Below is a small trained network, with its code and all its weights. Each question gives an input and a target symbol and asks what happens when units are switched off, that is, made to give their printed mean instead of their output.

import numpy as np


def w(rows, s, z=0):
    codes = np.array(rows[::2]) - 128.0
    scale = np.full(codes.shape[1], s)
    scale[-1] = z or s
    return codes * scale


def norm(h):
    return h / np.sqrt((h * h).mean(-1, keepdims=True) + 1e-5)


def f(y):
    return np.maximum(y, 0)


def softmax(a):
    e = np.exp(a - a.max(-1, keepdims=True))
    return e / e.sum(-1, keepdims=True)


def log_softmax(a):
    a = a - a.max(-1, keepdims=True)
    return a - np.log(np.exp(a).sum(-1, keepdims=True))


def net(x, mask):
    ids = ['ΓΠΣΨεζηλμτω'.index(c) for c in x.split()]
    T = len(ids)
    res = E[ids] + P[:T]
    u = 0
    for l in range(3):
        r = norm(res)
        for j in range(3):
            rows = slice(2 * j, 2 * j + 2)
            q, k, v = (r @ M[l][rows].T for M in (Q, K, V))
            z = softmax(np.where(np.tri(T) > 0, q @ k.T / 2**0.5, -1e9)) @ v
            o = O[l][rows]
            res = res + np.where(mask[u + j], z, o[:, -1]) @ o[:, :-1]
        u += 3
        y = f(norm(res) @ A[l][:, :-1].T + A[l][:, -1])
        res = res + np.where(mask[u : u + 4], y, B[l][:, -1]) @ B[l][:, :-1]
        u += 4
    return log_softmax(norm(res)[-1] @ U[:, :-1].T + U[:, -1])


Q, K, V, O, A, B = {}, {}, {}, {}, {}, {}
E = w([
[144,137,136],'Γ',
[109,1,131],'Π',
[144,139,133],'Σ',
[146,136,132],'Ψ',
[109,163,135],'ε',
[119,160,156],'ζ',
[145,140,133],'η',
[111,161,144],'λ',
[110,160,133],'μ',
[143,121,122],'τ',
[70,145,97],'ω',
],0.009)
P = w([
[4,5,127],'0',
[147,8,195],'1',
[173,66,155],'2',
[136,150,159],'3',
[161,138,166],'4',
[180,133,159],'5',
[191,141,168],'6',
[190,158,161],'7',
],0.0018)
Q[0] = w([
[218,176,79],'L0H0',
[151,49,92],'L0H0',
[65,82,72],'L0H1',
[143,162,98],'L0H1',
[105,54,103],'L0H2',
[121,151,254],'L0H2',
],0.0048)
K[0] = w([
[189,165,209],'L0H0',
[115,72,117],'L0H0',
[171,254,246],'L0H1',
[156,92,138],'L0H1',
[151,250,101],'L0H2',
[105,67,45],'L0H2',
],0.0052)
V[0] = w([
[71,70,96],'L0H0',
[127,68,3],'L0H0',
[158,68,62],'L0H1',
[115,88,89],'L0H1',
[158,69,144],'L0H2',
[174,217,127],'L0H2',
],0.0041)
O[0] = w([
[158,199,2,118],'L0H0',
[160,234,138,4],'L0H0',
[126,68,110,42],'L0H1',
[80,60,126,102],'L0H1',
[91,99,164,99],'L0H2',
[156,191,112,107],'L0H2',
],0.0026,0.0032)
A[0] = w([
[153,97,157,245],'L0N0',
[199,137,114,164],'L0N1',
[255,101,152,234],'L0N2',
[157,75,136,131],'L0N3',
],0.0078,0.0011)
B[0] = w([
[121,174,13,206],'L0N0',
[28,95,116,171],'L0N1',
[93,75,44,253],'L0N2',
[36,96,2,177],'L0N3',
],0.0039,0.0028)
Q[1] = w([
[92,248,187],'L1H0',
[66,145,171],'L1H0',
[208,87,214],'L1H1',
[135,151,1],'L1H1',
[210,70,19],'L1H2',
[48,219,180],'L1H2',
],0.004)
K[1] = w([
[30,2,87],'L1H0',
[127,86,157],'L1H0',
[169,81,68],'L1H1',
[176,203,169],'L1H1',
[110,2,137],'L1H2',
[137,250,75],'L1H2',
],0.0041)
V[1] = w([
[75,126,48],'L1H0',
[59,39,173],'L1H0',
[98,9,134],'L1H1',
[156,86,114],'L1H1',
[254,83,143],'L1H2',
[77,117,51],'L1H2',
],0.0043)
O[1] = w([
[152,73,169,185],'L1H0',
[121,79,143,175],'L1H0',
[26,104,99,127],'L1H1',
[66,184,112,91],'L1H1',
[81,130,148,3],'L1H2',
[181,252,100,167],'L1H2',
],0.0036,0.0052)
A[1] = w([
[123,116,255,54],'L1N0',
[193,53,166,3],'L1N1',
[98,183,126,187],'L1N2',
[86,131,151,26],'L1N3',
],0.0028,0.00071)
B[1] = w([
[125,92,29,253],'L1N0',
[145,235,165,152],'L1N1',
[199,68,254,182],'L1N2',
[180,217,173,140],'L1N3',
],0.002,0.0017)
Q[2] = w([
[157,5,228],'L2H0',
[39,222,182],'L2H0',
[109,72,74],'L2H1',
[7,180,112],'L2H1',
[178,253,115],'L2H2',
[83,190,183],'L2H2',
],0.0048)
K[2] = w([
[134,55,196],'L2H0',
[176,93,2],'L2H0',
[202,50,126],'L2H1',
[67,94,7],'L2H1',
[45,106,97],'L2H2',
[159,87,78],'L2H2',
],0.0055)
V[2] = w([
[81,249,158],'L2H0',
[4,143,174],'L2H0',
[164,167,225],'L2H1',
[59,187,28],'L2H1',
[72,127,223],'L2H2',
[106,98,12],'L2H2',
],0.0035)
O[2] = w([
[179,254,105,154],'L2H0',
[177,215,245,254],'L2H0',
[82,140,162,117],'L2H1',
[147,89,81,151],'L2H1',
[67,198,90,192],'L2H2',
[208,82,153,168],'L2H2',
],0.0031,0.00095)
A[2] = w([
[107,49,57,35],'L2N0',
[19,84,2,254],'L2N1',
[186,194,112,157],'L2N2',
[24,119,33,124],'L2N3',
],0.0042,0.0008)
B[2] = w([
[13,254,182,190],'L2N0',
[79,44,140,255],'L2N1',
[161,150,48,185],'L2N2',
[126,77,151,212],'L2N3',
],0.0045,0.0032)
U = w([
[27,29,86,236],'Γ',
[140,120,10,228],'Π',
[160,89,162,22],'Σ',
[162,92,155,12],'Ψ',
[114,234,174,175],'ε',
[87,155,184,116],'ζ',
[225,153,116,99],'η',
[141,181,101,77],'λ',
[171,82,178,75],'μ',
[170,95,166,28],'τ',
[161,90,151,3],'ω',
],0.011,0.0058)

Each question gives the input, a string of symbols that net reads in full, and the target symbol t.
The units are the heads (2 rows each of Q, K, V and O) and the neurons (one row each of A and B). Each row of codes is followed by its name. A weight is (code - 128) times the scale printed after its matrix; where a second scale follows, it is the last column's (O, A, B and U).
mask holds one flag per unit, layer by layer, with each layer's heads first. A switched-off unit (its flag False) gives its mean, the last column of its rows in O or B, instead of its output. The means were averaged over made-up inputs and are rounded, as every weight is.
A unit's drop is (log p(t) with every unit on - log p(t) with that unit switched off) / (log p(t) with every unit on - log p(t) with every unit switched off).
The circuit of an input: a set's keep is (log p(t) with only the set's units on - log p(t) with every unit switched off) / (log p(t) with every unit on - log p(t) with every unit switched off). Starting from the 12 units with the biggest drops (on a tie, the unit counted first), units are removed one at a time, each time the one whose removal leaves the highest keep (on an exact tie, the one counted first), for as long as the keep stays at least 0.8.
circuit, biggest first: the units of the circuit, biggest drop first
most important unit: the unit with the biggest drop
k most important neurons: the k neurons with the biggest drops, biggest first
top k neurons in layer l: the k neurons of layer l with the biggest drops, biggest first
which heads matter: for each layer, one digit per head in row order, 1 if its drop is at least 0.15 and else 0, layers parted by /
drop when u is switched off: that unit's drop, to one decimal
input λ ω ω ζ ω Γ, target Γ: circuit, biggest first => (L0N1)
input μ λ ζ, target Π: circuit, biggest first => (L1H2, L2N2)
input λ ζ ε, target ε: circuit, biggest first => (L0N2, L2N1)
input λ ζ ζ, target ε: 4 most important neurons => (L0N0, L0N2, L0N3, L2N1)
input λ ω λ ε ω, target Π: 2 most important neurons => (L0N2, L2N0)
input λ ζ ω μ ω, target Π: 2 most important neurons => (L0N2, L1N0)
input Π ε λ λ ζ Σ μ, target ε: 3 most important neurons => (L0N2, L2N1, L2N3)
input λ Σ ζ, target ε: 4 most important neurons => (L0N2, L0N3, L2N1, L0N1)
input λ ω τ ω ζ ζ, target η: which heads matter => 100 / 000 / 000
input λ λ λ, target ε: 2 most important neurons => (L0N2, L0N3)
input λ ε λ, target ε: 4 most important neurons => (L0N2, L0N0, L0N3, L2N1)
input μ λ λ, target Π: 2 most important neurons => (L1N1, L2N0)
input μ Γ λ λ λ ε, target ε: 3 most important neurons => (L0N2, L0N0, L0N3)
input ζ λ ε λ λ μ, target ε: 2 most important neurons => (L0N2, L0N0)
input ω ω ω ε ε, target η: most important unit => L0H0
input λ λ ω ω λ Ψ, target Γ: top 2 neurons in layer 0 => (L0N1, L0N2)
input ζ ω λ ω λ λ μ η, target Γ: drop when L0N1 is switched off => 0.1
input ω ω λ Π ω λ λ, target η: drop when L2N0 is switched off => 0.2
input ω ω μ, target η: drop when L0H0 is switched off => 0.4
input λ ω λ ε τ λ Σ, target Γ: drop when L2N1 is switched off => 0.1
input λ ε λ λ Γ, target Γ: most important neuron => (L2N1)
